Below is a small trained network, with its code and all its weights. Each question gives an input and a class and asks what happens when units are switched off, that is, made to give their printed mean instead of their output.

import numpy as np


def w(rows, s, z=0):
    codes = np.array(rows[::2]) - 128.0
    scale = np.full(codes.shape[1], s)
    scale[-1] = z or s
    return codes * scale


def f(y):
    return np.maximum(y, 0)


def log_softmax(a):
    a = a - a.max(-1, keepdims=True)
    return a - np.log(np.exp(a).sum(-1, keepdims=True))


def net(x, mask):
    res = np.array(x, float).reshape(1, 5) / 4 @ E
    y = f(res @ A[0][:, :-1].T + A[0][:, -1])
    res = res + np.where(mask, y, B[0][:, -1]) @ B[0][:, :-1]
    return log_softmax(res[-1] @ U[:, :-1].T + U[:, -1])


A, B = {}, {}
E = w([
[119,152,153,185,179,88,164,84],'x0',
[174,135,207,159,71,91,76,108],'x1',
[248,152,78,91,162,113,131,87],'x2',
[94,151,184,68,161,155,87,53],'x3',
[88,148,80,163,148,94,43,138],'x4',
],0.015)
A[0] = w([
[68,121,64,118,211,137,191,122,123],'N1',
[106,143,106,121,155,126,66,102,60],'N2',
[180,117,71,220,112,137,177,182,45],'N3',
[66,132,188,170,144,128,148,158,94],'N4',
[142,131,129,172,116,95,36,132,114],'N5',
[249,144,88,115,201,108,120,72,84],'N6',
[90,120,142,143,112,148,96,161,136],'N7',
[105,118,179,67,184,123,121,105,86],'N8',
[164,123,212,68,102,161,242,145,72],'N9',
[121,119,114,60,61,176,79,176,95],'N10',
[109,128,83,113,180,126,119,147,86],'N11',
[58,136,145,147,95,141,159,119,142],'N12',
[106,139,142,141,167,110,136,85,68],'N13',
[153,155,157,158,108,112,112,105,114],'N14',
[152,136,88,167,60,91,169,175,97],'N15',
[136,140,132,117,111,120,174,114,67],'N16',
[172,120,162,110,51,136,63,147,82],'N17',
[118,144,151,122,135,149,128,111,92],'N18',
[122,120,137,54,109,153,83,113,59],'N19',
[117,134,151,209,212,86,194,71,65],'N20',
[69,112,151,98,62,148,140,162,134],'N21',
[173,123,108,101,128,154,98,138,130],'N22',
[182,133,220,179,98,105,89,107,116],'N23',
[122,130,150,108,94,153,209,106,71],'N24',
[107,146,156,72,181,161,92,54,92],'N25',
[140,131,151,213,224,122,167,84,4],'N26',
[116,131,152,80,130,146,121,74,111],'N27',
[102,144,73,158,154,106,58,139,127],'N28',
[84,150,80,84,182,162,187,114,61],'N29',
[95,131,53,140,173,120,71,130,15],'N30',
[103,119,64,55,126,173,132,166,116],'N31',
[181,124,84,66,108,132,95,129,108],'N32',
],0.014,0.0039)
B[0] = w([
[153,85,164,133,29,144,149,128,228],'N1',
[154,103,122,119,181,157,123,124,174],'N2',
[118,114,140,137,180,125,119,250,215],'N3',
[58,132,117,163,129,120,175,99,200],'N4',
[165,92,137,105,144,184,129,85,199],'N5',
[8,115,144,195,132,117,195,78,255],'N6',
[87,135,125,150,155,108,154,98,181],'N7',
[132,114,121,136,152,123,144,211,197],'N8',
[176,96,116,101,202,196,101,45,243],'N9',
[148,210,85,109,130,71,89,119,204],'N10',
[132,108,141,129,87,152,129,119,170],'N11',
[76,123,144,168,139,114,160,110,192],'N12',
[128,156,114,103,135,99,103,153,169],'N13',
[131,116,130,124,70,148,128,126,171],'N14',
[128,110,134,108,164,125,116,231,203],'N15',
[141,124,129,130,150,145,119,122,154],'N16',
[157,136,134,110,30,130,121,127,201],'N17',
[125,120,108,135,131,131,130,162,155],'N18',
[133,139,117,110,143,109,115,185,182],'N19',
[155,206,88,85,119,67,67,106,211],'N20',
[71,156,125,161,153,98,161,81,202],'N21',
[100,155,122,143,136,96,120,104,175],'N22',
[158,85,152,128,12,150,148,139,220],'N23',
[154,102,134,127,178,154,107,84,188],'N24',
[126,108,135,148,175,123,131,243,228],'N25',
[150,218,91,86,119,92,96,105,193],'N26',
[128,111,137,129,160,129,117,194,192],'N27',
[168,121,134,118,201,155,124,75,199],'N28',
[145,99,149,139,30,152,130,132,212],'N29',
[159,94,128,107,168,183,118,84,186],'N30',
[162,156,136,103,43,106,108,118,205],'N31',
[89,179,117,142,152,90,145,78,198],'N32',
],0.023,0.019)
U = w([
[56,151,131,207,152,125,171,74,79],'0',
[198,102,169,120,20,182,104,125,98],'1',
[155,112,131,135,199,142,83,254,87],'2',
[208,95,123,102,219,245,71,41,129],'3',
[166,233,72,95,111,82,50,106,254],'4',
],0.0093,0.0027)

Each question gives the input, the list of numbers given to net, and the class t.
The units are the neurons (one row each of A and B). Each row of codes is followed by its name. A weight is (code - 128) times the scale printed after its matrix; where a second scale follows, it is the last column's (A, B and U).
mask holds one flag per neuron, in row order. A switched-off neuron (its flag False) gives its mean, the last column of its row in B, instead of its output. The means were averaged over made-up inputs and are rounded, as every weight is.
A unit's drop is (log p(t) with every unit on - log p(t) with that unit switched off) / (log p(t) with every unit on - log p(t) with every unit switched off).
The circuit of an input: a set's keep is (log p(t) with only the set's units on - log p(t) with every unit switched off) / (log p(t) with every unit on - log p(t) with every unit switched off). Starting from the 12 units with the biggest drops (on a tie, the unit counted first), units are removed one at a time, each time the one whose removal leaves the highest keep (on an exact tie, the one counted first), for as long as the keep stays at least 0.8.
circuit, biggest first: the units of the circuit, biggest drop first
most important unit: the unit with the biggest drop
top k neurons: the k neurons with the biggest drops, biggest first
drop of u: that unit's drop, to one decimal
input [-2,2,-3,-7,-8], class 3: circuit, biggest first => (N9)
input [2,4,4,3,1], class 0: top 4 neurons => (N6 N1 N29 N31)
input [-6,5,-8,7,5], class 0: top 2 neurons => (N21 N7)
input [-8,6,3,0,5], class 4: top 2 neurons => (N10 N32)
input [-7,7,-7,6,0], class 0: top 2 neurons => (N21 N7)
input [8,-2,1,-4,8], class 3: top 4 neurons => (N30 N28 N5 N10)
input [-5,5,-8,1,-8], class 0: top 3 neurons => (N21 N4 N12)
input [8,-7,-5,-8,6], class 2: top 4 neurons => (N3 N15 N10 N23)
input [-8,-6,2,-6,6], class 4: top 2 neurons => (N31 N10)
input [-2,1,0,5,6], class 3: top 4 neurons => (N3 N28 N5 N30)
input [-8,5,6,-6,-4], class 4: top 3 neurons => (N10 N32 N17)
input [-5,4,5,6,8], class 3: drop of N29 => 0.0
input [1,-7,0,-7,-5], class 1: drop of N1 => 4.7
input [-2,-8,2,-7,1], class 1: drop of N1 => 1.6
input [-4,8,5,6,8], class 1: most important unit => N23
